Below are the code and all the weights of a small trained network. Each question names an input and a target symbol and asks about switching units off, where a switched-off unit gives its printed mean instead of its output.

import numpy as np


def w(rows, s, z=0):
    codes = np.array(rows[::2]) - 128.0
    scale = np.full(codes.shape[1], s)
    scale[-1] = z or s
    return codes * scale


def f(y):
    return np.maximum(y, 0)


def softmax(a):
    e = np.exp(a - a.max(-1, keepdims=True))
    return e / e.sum(-1, keepdims=True)


def log_softmax(a):
    a = a - a.max(-1, keepdims=True)
    return a - np.log(np.exp(a).sum(-1, keepdims=True))


def net(x, mask):
    ids = ['ΘΛΞβγζημπτω'.index(c) for c in x.split()]
    T = len(ids)
    res = E[ids] + P[:T]
    u = 0
    for l in range(3):
        q, k, v = (res @ M[l].T for M in (Q, K, V))
        z = softmax(np.where(np.tri(T) > 0, q @ k.T / 3**0.5, -1e9)) @ v
        res = res + np.where(mask[u], z, O[l][:, -1]) @ O[l][:, :-1]
        u += 1
        y = f(res @ A[l][:, :-1].T + A[l][:, -1])
        res = res + np.where(mask[u : u + 8], y, B[l][:, -1]) @ B[l][:, :-1]
        u += 8
    return log_softmax(res[-1] @ U[:, :-1].T + U[:, -1])


Q, K, V, O, A, B = {}, {}, {}, {}, {}, {}
E = w([
[199,197,82,126,35,135],'Θ',
[185,249,47,150,170,111],'Λ',
[188,88,120,81,146,195],'Ξ',
[174,132,189,186,208,108],'β',
[160,106,205,131,82,52],'γ',
[212,218,108,186,105,76],'ζ',
[136,165,65,54,112,161],'η',
[116,215,82,63,65,64],'μ',
[128,137,162,127,239,179],'π',
[157,149,78,83,228,199],'τ',
[184,107,159,99,53,125],'ω',
],0.014)
P = w([
[251,85,165,63,173,52],'0',
[111,154,100,217,96,178],'1',
[145,159,83,89,206,55],'2',
[104,162,123,194,99,194],'3',
[139,149,92,83,203,48],'4',
[97,166,139,177,105,203],'5',
[143,146,99,86,200,41],'6',
[96,166,140,179,102,203],'7',
],0.013)
Q[0] = w([
[126,137,105,162,130,180],'0.h0',
[102,137,138,159,115,91],'0.h0',
[249,132,91,64,130,101],'0.h0',
],0.016)
K[0] = w([
[105,160,129,122,118,159],'0.h0',
[106,142,131,155,117,74],'0.h0',
[252,128,129,86,117,127],'0.h0',
],0.023)
V[0] = w([
[103,157,9,90,137,192],'0.h0',
[103,143,160,43,254,144],'0.h0',
[35,227,145,193,156,61],'0.h0',
],0.0068)
O[0] = w([
[202,107,5,97,70,92,129],'0.h0',
[96,85,91,211,139,87,206],'0.h0',
[151,126,85,199,101,108,2],'0.h0',
],0.012,0.0039)
A[0] = w([
[130,147,163,119,8,114,183],'0.n0',
[110,81,172,183,97,155,230],'0.n1',
[71,152,70,160,116,188,70],'0.n2',
[114,85,113,109,67,213,141],'0.n3',
[78,149,155,112,111,208,218],'0.n4',
[198,111,132,165,73,116,66],'0.n5',
[169,20,163,135,160,145,1],'0.n6',
[60,173,59,136,103,202,49],'0.n7',
],0.012,0.005)
B[0] = w([
[66,186,56,182,75,53,254],'0.n0',
[106,141,75,218,97,172,199],'0.n1',
[95,192,206,37,179,142,210],'0.n2',
[87,53,153,152,58,234,217],'0.n3',
[167,175,117,171,53,93,231],'0.n4',
[109,151,217,160,195,161,196],'0.n5',
[20,143,113,99,198,109,173],'0.n6',
[2,203,221,45,184,182,239],'0.n7',
],0.0085,0.0059)
Q[1] = w([
[194,111,191,177,69,95],'1.h0',
[170,77,206,159,144,2],'1.h0',
[110,100,211,144,120,105],'1.h0',
],0.0086)
K[1] = w([
[129,136,100,154,101,137],'1.h0',
[131,114,150,121,153,85],'1.h0',
[69,112,247,129,152,127],'1.h0',
],0.011)
V[1] = w([
[80,105,11,124,134,135],'1.h0',
[125,194,75,181,128,238],'1.h0',
[254,229,81,107,124,197],'1.h0',
],0.0055)
O[1] = w([
[121,151,97,125,182,102,116],'1.h0',
[112,107,133,160,133,128,255],'1.h0',
[90,61,244,129,176,59,122],'1.h0',
],0.011,0.0055)
A[1] = w([
[126,137,114,108,1,69,191],'1.n0',
[180,68,154,68,169,108,164],'1.n1',
[79,52,106,146,61,164,93],'1.n2',
[214,84,216,69,95,174,125],'1.n3',
[83,98,91,138,200,122,134],'1.n4',
[194,108,136,235,113,173,48],'1.n5',
[77,101,233,160,131,211,49],'1.n6',
[227,22,91,46,92,140,2],'1.n7',
],0.0092,0.0069)
B[1] = w([
[106,123,93,145,194,137,200],'1.n0',
[81,176,122,199,117,43,173],'1.n1',
[186,163,101,101,103,100,170],'1.n2',
[121,155,162,145,172,82,158],'1.n3',
[172,135,110,124,93,119,188],'1.n4',
[98,80,142,71,162,111,169],'1.n5',
[186,139,86,106,124,154,249],'1.n6',
[106,197,126,59,10,53,133],'1.n7',
],0.013,0.012)
Q[2] = w([
[124,138,134,64,160,2],'2.h0',
[198,97,80,100,150,84],'2.h0',
[124,125,148,33,125,149],'2.h0',
],0.013)
K[2] = w([
[102,173,145,56,160,38],'2.h0',
[191,62,56,103,144,74],'2.h0',
[116,140,160,6,164,137],'2.h0',
],0.012)
V[2] = w([
[128,34,44,74,185,103],'2.h0',
[165,164,144,87,61,120],'2.h0',
[194,137,210,255,75,138],'2.h0',
],0.0085)
O[2] = w([
[101,164,95,102,181,97,7],'2.h0',
[196,125,139,120,1,141,159],'2.h0',
[68,186,91,177,130,105,2],'2.h0',
],0.0092,0.0074)
A[2] = w([
[65,173,124,57,97,9,133],'2.n0',
[213,166,135,159,65,93,78],'2.n1',
[164,44,2,139,195,115,7],'2.n2',
[239,78,99,48,114,108,1],'2.n3',
[74,176,144,99,147,147,81],'2.n4',
[137,124,164,36,162,202,114],'2.n5',
[123,35,49,179,158,200,182],'2.n6',
[157,71,123,175,199,71,252],'2.n7',
],0.0087,0.0077)
B[2] = w([
[132,115,127,151,151,177,232],'2.n0',
[145,85,87,115,130,145,221],'2.n1',
[128,140,188,165,11,110,195],'2.n2',
[76,58,178,185,158,126,243],'2.n3',
[132,98,202,151,142,135,158],'2.n4',
[80,161,111,152,125,45,245],'2.n5',
[186,143,101,100,184,104,194],'2.n6',
[70,116,94,58,87,182,228],'2.n7',
],0.012)
U = w([
[91,148,157,81,67,206,65],'Θ',
[134,166,209,55,96,111,227],'Λ',
[119,87,145,115,113,145,238],'Ξ',
[89,118,143,2,120,176,186],'β',
[43,122,76,132,110,144,3],'γ',
[91,150,148,189,94,111,39],'ζ',
[48,127,163,72,35,122,2],'η',
[69,122,202,96,135,200,53],'μ',
[139,139,123,119,170,156,225],'π',
[97,123,134,107,145,58,151],'τ',
[118,153,86,99,71,65,175],'ω',
],0.0089,0.0037)

Each question gives the input, a string of symbols that net reads in full, and the target symbol t.
The units are the heads (3 rows each of Q, K, V and O) and the neurons (one row each of A and B). Each row of codes is followed by its name. A weight is (code - 128) times the scale printed after its matrix; where a second scale follows, it is the last column's (O, A, B and U).
mask holds one flag per unit, layer by layer, with each layer's heads first. A switched-off unit (its flag False) gives its mean, the last column of its rows in O or B, instead of its output. The means were averaged over made-up inputs and are rounded, as every weight is.
A unit's drop is (log p(t) with every unit on - log p(t) with that unit switched off) / (log p(t) with every unit on - log p(t) with every unit switched off).
The circuit of an input: a set's keep is (log p(t) with only the set's units on - log p(t) with every unit switched off) / (log p(t) with every unit on - log p(t) with every unit switched off). Starting from the 12 units with the biggest drops (on a tie, the unit counted first), units are removed one at a time, each time the one whose removal leaves the highest keep (on an exact tie, the one counted first), for as long as the keep stays at least 0.8.
circuit, biggest first: the units of the circuit, biggest drop first
most important unit: the unit with the biggest drop
top k neurons: the k neurons with the biggest drops, biggest first
k most important neurons of layer l: the k neurons of layer l with the biggest drops, biggest first
input Ξ Λ η μ ζ, target τ: top 4 neurons	0.n6, 2.n5, 2.n3, 0.n3
input Θ γ ω π η, target μ: top neuron	0.n0
input Ξ ζ Ξ, target τ: circuit, biggest first	0.h0, 2.n5, 2.h0
input η ω Θ ω ζ Ξ Ξ, target Ξ: top 3 neurons	1.n7, 0.n7, 0.n0
input γ β τ ζ Θ γ, target γ: top 2 neurons	0.n0, 1.n0
input η η Θ η ω μ, target μ: 2 most important neurons of layer 1	1.n6, 1.n0
input ω η γ ω μ, target Λ: circuit, biggest first	0.h0, 2.n7
input μ τ Λ, target β: 2 most important neurons of layer 2	2.n7, 2.n5
input η γ ζ ζ Ξ ω, target ω: top 2 neurons	0.n0, 1.n2
input τ η Θ ζ μ Λ τ, target η: top 2 neurons	2.n2, 2.n7
input Ξ η Ξ ω Θ Ξ μ, target τ: circuit, biggest first	0.n6, 0.h0, 2.n5, 2.h0
input β π π γ Λ Ξ Λ, target π: 2 most important neurons of layer 0	0.n6, 0.n7
input η π ζ τ, target τ: top 3 neurons	2.n5, 0.n7, 0.n2
input π γ η β η, target ω: top neuron	2.n2
input ζ Λ η γ τ, target ζ: 2 most important neurons of layer 1	1.n3, 1.n1
input τ τ τ μ Λ ζ π, target η: top 2 neurons	2.n2, 2.n7
input μ Λ η γ ω, target β: top 2 neurons	2.n7, 1.n0
input Ξ Θ γ τ Ξ, target τ: 2 most important neurons of layer 2	2.n5, 2.n3
input ζ β ζ η β Ξ μ, target ζ: top 2 neurons	1.n3, 0.n3
input ω Θ γ, target Λ: 2 most important neurons of layer 2	2.n3, 2.n7
input ζ Λ γ τ τ π Ξ, target ζ: most important unit	2.h0
input β η ω τ τ Ξ β, target π: top 2 neurons	2.n6, 0.n6
input Ξ η Ξ β π, target τ: 3 most important neurons of layer 2	2.n5, 2.n3, 2.n7
input Λ Θ η, target γ: 2 most important neurons of layer 1	1.n1, 1.n6
